Below are the code and all the weights of a small trained network. Each question names an input and a class and asks about switching units off, where a switched-off unit gives its printed mean instead of its output.

import numpy as np


def w(rows, s, z=0):
    codes = np.array(rows[::2]) - 128.0
    scale = np.full(codes.shape[1], s)
    scale[-1] = z or s
    return codes * scale


def f(y):
    return y / 2 * (1 + np.tanh(0.7978845608 * (y + 0.044715 * y**3)))


def log_softmax(a):
    a = a - a.max(-1, keepdims=True)
    return a - np.log(np.exp(a).sum(-1, keepdims=True))


def net(x, mask):
    res = np.array(x, float).reshape(1, 7) / 4 @ E
    y = f(res @ A[0][:, :-1].T + A[0][:, -1])
    res = res + np.where(mask, y, B[0][:, -1]) @ B[0][:, :-1]
    return log_softmax(res[-1] @ U[:, :-1].T + U[:, -1])


A, B = {}, {}
E = w([
[117,140,123,123,125],'x0',
[194,81,198,40,158],'x1',
[100,178,121,124,138],'x2',
[138,192,191,143,28],'x3',
[124,134,133,132,132],'x4',
[117,153,129,130,133],'x5',
[1,108,175,103,88],'x6',
],0.009)
A[0] = w([
[85,94,107,251,149,91],'neuron 1',
[104,126,133,119,228,174],'neuron 2',
[85,111,171,156,144,40],'neuron 3',
[142,181,144,126,91,190],'neuron 4',
[102,131,93,192,109,78],'neuron 5',
[61,110,184,118,138,42],'neuron 6',
[92,114,77,122,225,79],'neuron 7',
[145,142,183,61,159,42],'neuron 8',
[137,122,184,43,169,109],'neuron 9',
[187,200,83,172,161,135],'neuron 10',
[22,69,139,158,126,75],'neuron 11',
[122,109,123,80,138,45],'neuron 12',
[178,117,132,170,138,115],'neuron 13',
[63,141,180,153,169,255],'neuron 14',
[129,152,168,167,132,14],'neuron 15',
[158,141,120,130,133,27],'neuron 16',
[164,138,120,126,133,14],'neuron 17',
[75,111,124,97,99,61],'neuron 18',
[178,198,179,114,70,150],'neuron 19',
[182,148,107,160,141,45],'neuron 20',
[186,161,98,152,147,58],'neuron 21',
],0.012,0.0064)
B[0] = w([
[217,202,170,172,68,207],'neuron 1',
[115,98,118,205,51,225],'neuron 2',
[38,114,193,135,233,134],'neuron 3',
[75,67,95,173,88,206],'neuron 4',
[202,235,195,136,157,176],'neuron 5',
[156,150,195,94,234,174],'neuron 6',
[28,97,196,240,50,212],'neuron 7',
[202,175,181,162,112,173],'neuron 8',
[198,207,138,182,64,225],'neuron 9',
[112,90,139,7,161,230],'neuron 10',
[135,128,173,67,153,225],'neuron 11',
[117,154,192,211,189,130],'neuron 12',
[88,87,142,77,106,167],'neuron 13',
[184,76,50,3,81,254],'neuron 14',
[55,106,233,212,193,115],'neuron 15',
[109,118,219,154,245,118],'neuron 16',
[95,150,236,161,181,121],'neuron 17',
[93,102,205,109,233,159],'neuron 18',
[32,94,105,206,123,233],'neuron 19',
[140,94,237,65,192,155],'neuron 20',
[94,112,185,51,166,170],'neuron 21',
],0.0074,0.0071)
U = w([
[65,96,147,181,124,85],'0',
[121,125,154,47,197,43],'1',
[145,124,91,95,109,222],'2',
[184,247,147,146,137,3],'3',
[140,112,83,98,123,217],'4',
],0.014,0.0063)

Each question gives the input, the list of numbers given to net, and the class t.
The units are the neurons (one row each of A and B). Each row of codes is followed by its name. A weight is (code - 128) times the scale printed after its matrix; where a second scale follows, it is the last column's (A, B and U).
mask holds one flag per neuron, in row order. A switched-off neuron (its flag False) gives its mean, the last column of its row in B, instead of its output. The means were averaged over made-up inputs and are rounded, as every weight is.
A unit's drop is (log p(t) with every unit on - log p(t) with that unit switched off) / (log p(t) with every unit on - log p(t) with every unit switched off).
The circuit of an input: a set's keep is (log p(t) with only the set's units on - log p(t) with every unit switched off) / (log p(t) with every unit on - log p(t) with every unit switched off). Starting from the 12 units with the biggest drops (on a tie, the unit counted first), units are removed one at a time, each time the one whose removal leaves the highest keep (on an exact tie, the one counted first), for as long as the keep stays at least 0.8.
units of the circuit, in order: the units of the circuit, biggest drop first
most important unit: the unit with the biggest drop
k most important neurons: the k neurons with the biggest drops, biggest first
drop when u is switched off: that unit's drop, to one decimal
input [0,-8,-4,-8,8,-2,-4], class 0: units of the circuit, in order : (neuron 7)
input [-3,-5,2,-7,5,-8,8], class 1: 2 most important neurons : (neuron 11; neuron 14)
input [-3,7,3,2,6,-6,-5], class 3: 3 most important neurons : (neuron 9; neuron 14; neuron 8)
input [8,-8,-7,6,-3,-6,-2], class 3: 2 most important neurons : (neuron 5; neuron 1)
input [-1,-4,-3,0,-3,-3,0], class 3: units of the circuit, in order : (neuron 1; neuron 19)
input [3,3,5,5,-3,8,6], class 1: 3 most important neurons : (neuron 6; neuron 14; neuron 2)
input [5,8,2,3,7,-1,3], class 3: 2 most important neurons : (neuron 9; neuron 8)
input [-7,7,-4,4,-5,-1,-3], class 3: 4 most important neurons : (neuron 9; neuron 14; neuron 8; neuron 10)
input [4,-1,-6,7,7,4,8], class 1: units of the circuit, in order : (neuron 6; neuron 11)
input [2,4,6,6,-7,-8,8], class 1: 2 most important neurons : (neuron 6; neuron 18)
input [-8,7,-2,8,-6,8,-5], class 0: 3 most important neurons : (neuron 19; neuron 4; neuron 14)
input [1,4,4,6,-1,-7,2], class 0: 3 most important neurons : (neuron 19; neuron 4; neuron 10)
input [4,6,8,8,2,1,5], class 0: 2 most important neurons : (neuron 19; neuron 4)
input [2,-3,2,8,7,-5,-7], class 0: most important unit : neuron 19
input [5,2,-2,7,6,-7,-2], class 0: 2 most important neurons : (neuron 19; neuron 14)
input [-4,6,-3,-8,8,0,6], class 0: drop when neuron 2 is switched off : 0.4
input [-3,-2,-2,5,-2,5,-7], class 1: drop when neuron 10 is switched off : 0.4
input [8,0,2,7,2,4,1], class 0: drop when neuron 19 is switched off : 0.7
